Below is a small trained network, with its code and all its weights. Each question gives an input and a class and asks what happens when units are switched off, that is, made to give their printed mean instead of their output.

import numpy as np


def w(rows, s, z=0):
    codes = np.array(rows[::2]) - 128.0
    scale = np.full(codes.shape[1], s)
    scale[-1] = z or s
    return codes * scale


def f(y):
    return np.maximum(y, 0)


def log_softmax(a):
    a = a - a.max(-1, keepdims=True)
    return a - np.log(np.exp(a).sum(-1, keepdims=True))


def net(x, mask):
    res = np.array(x, float).reshape(1, 5) / 4 @ E
    y = f(res @ A[0][:, :-1].T + A[0][:, -1])
    res = res + np.where(mask, y, B[0][:, -1]) @ B[0][:, :-1]
    return log_softmax(res[-1] @ U[:, :-1].T + U[:, -1])


A, B = {}, {}
E = w([
[185,155,174,171],'x0',
[255,113,140,24],'x1',
[202,244,155,36],'x2',
[112,136,252,177],'x3',
[172,194,118,174],'x4',
],0.0069)
A[0] = w([
[104,131,173,96,41],'N1',
[180,186,58,131,131],'N2',
[166,141,57,156,136],'N3',
[138,157,168,124,48],'N4',
[45,133,179,233,98],'N5',
[171,94,9,94,74],'N6',
[120,96,215,48,78],'N7',
[89,63,118,201,184],'N8',
[140,109,35,145,28],'N9',
[137,133,123,98,82],'N10',
[135,226,101,148,114],'N11',
[68,227,119,89,100],'N12',
[205,151,187,177,125],'N13',
[130,137,123,146,2],'N14',
[154,99,158,85,96],'N15',
[85,140,120,63,138],'N16',
[125,75,132,45,180],'N17',
[165,124,117,64,195],'N18',
[41,111,136,183,119],'N19',
[130,120,114,134,1],'N20',
[34,47,87,116,199],'N21',
[187,161,155,69,185],'N22',
[133,101,189,171,96],'N23',
[111,143,63,118,61],'N24',
[76,86,107,125,170],'N25',
[124,186,77,20,229],'N26',
[159,127,98,144,28],'N27',
],0.014,0.007)
B[0] = w([
[111,103,144,254,132],'N1',
[156,177,184,29,169],'N2',
[158,118,104,101,162],'N3',
[96,143,97,203,139],'N4',
[75,195,120,58,244],'N5',
[232,92,180,180,180],'N6',
[59,69,157,254,163],'N7',
[126,209,55,55,249],'N8',
[206,86,193,180,155],'N9',
[129,56,183,155,136],'N10',
[107,205,195,99,166],'N11',
[167,202,151,105,159],'N12',
[58,154,204,114,181],'N13',
[173,176,62,209,128],'N14',
[86,68,169,185,150],'N15',
[140,199,176,173,152],'N16',
[38,114,71,235,182],'N17',
[128,143,81,206,181],'N18',
[118,138,22,31,225],'N19',
[211,43,141,226,128],'N20',
[149,166,55,204,254],'N21',
[129,176,107,204,194],'N22',
[93,214,187,27,171],'N23',
[174,139,183,213,146],'N24',
[149,153,126,171,199],'N25',
[192,202,129,155,206],'N26',
[147,158,46,211,129],'N27',
],0.0079,0.013)
U = w([
[74,135,93,199,122],'0',
[70,234,44,126,234],'1',
[227,139,134,106,18],'2',
[90,67,79,34,1],'3',
[166,146,8,114,46],'4',
[117,190,188,112,243],'5',
[77,63,91,45,2],'6',
[178,211,114,124,60],'7',
],0.011,0.007)

Each question gives the input, the list of numbers given to net, and the class t.
The units are the neurons (one row each of A and B). Each row of codes is followed by its name. A weight is (code - 128) times the scale printed after its matrix; where a second scale follows, it is the last column's (A, B and U).
mask holds one flag per neuron, in row order. A switched-off neuron (its flag False) gives its mean, the last column of its row in B, instead of its output. The means were averaged over made-up inputs and are rounded, as every weight is.
A unit's drop is (log p(t) with every unit on - log p(t) with that unit switched off) / (log p(t) with every unit on - log p(t) with every unit switched off).
The circuit of an input: a set's keep is (log p(t) with only the set's units on - log p(t) with every unit switched off) / (log p(t) with every unit on - log p(t) with every unit switched off). Starting from the 12 units with the biggest drops (on a tie, the unit counted first), units are removed one at a time, each time the one whose removal leaves the highest keep (on an exact tie, the one counted first), for as long as the keep stays at least 0.8.
units of the circuit, in order: the units of the circuit, biggest drop first
most important unit: the unit with the biggest drop
top k neurons: the k neurons with the biggest drops, biggest first
drop when u is switched off: that unit's drop, to one decimal
input [1,7,-5,0,5], class 0: most important unit : N8
input [-8,1,-3,-6,-4], class 0: units of the circuit, in order : N17, N6, N5
input [3,6,3,-6,-4], class 7: top 2 neurons : N26, N2
input [-7,-8,0,-8,1], class 4: top 2 neurons : N6, N9
input [6,7,-7,4,0], class 5: units of the circuit, in order : N21, N19
input [7,7,4,-6,3], class 7: top 3 neurons : N22, N26, N18
input [-7,3,-5,-8,-3], class 0: top 2 neurons : N17, N19
input [6,6,2,6,0], class 5: top 3 neurons : N13, N21, N23
input [6,3,-6,-7,-1], class 4: drop when N13 is switched off : 0.1
input [6,-2,5,1,-2], class 5: drop when N21 is switched off : 0.2
input [-4,8,0,-3,-3], class 0: drop when N17 is switched off : 0.2
input [8,2,-3,1,7], class 5: drop when N21 is switched off : 0.1
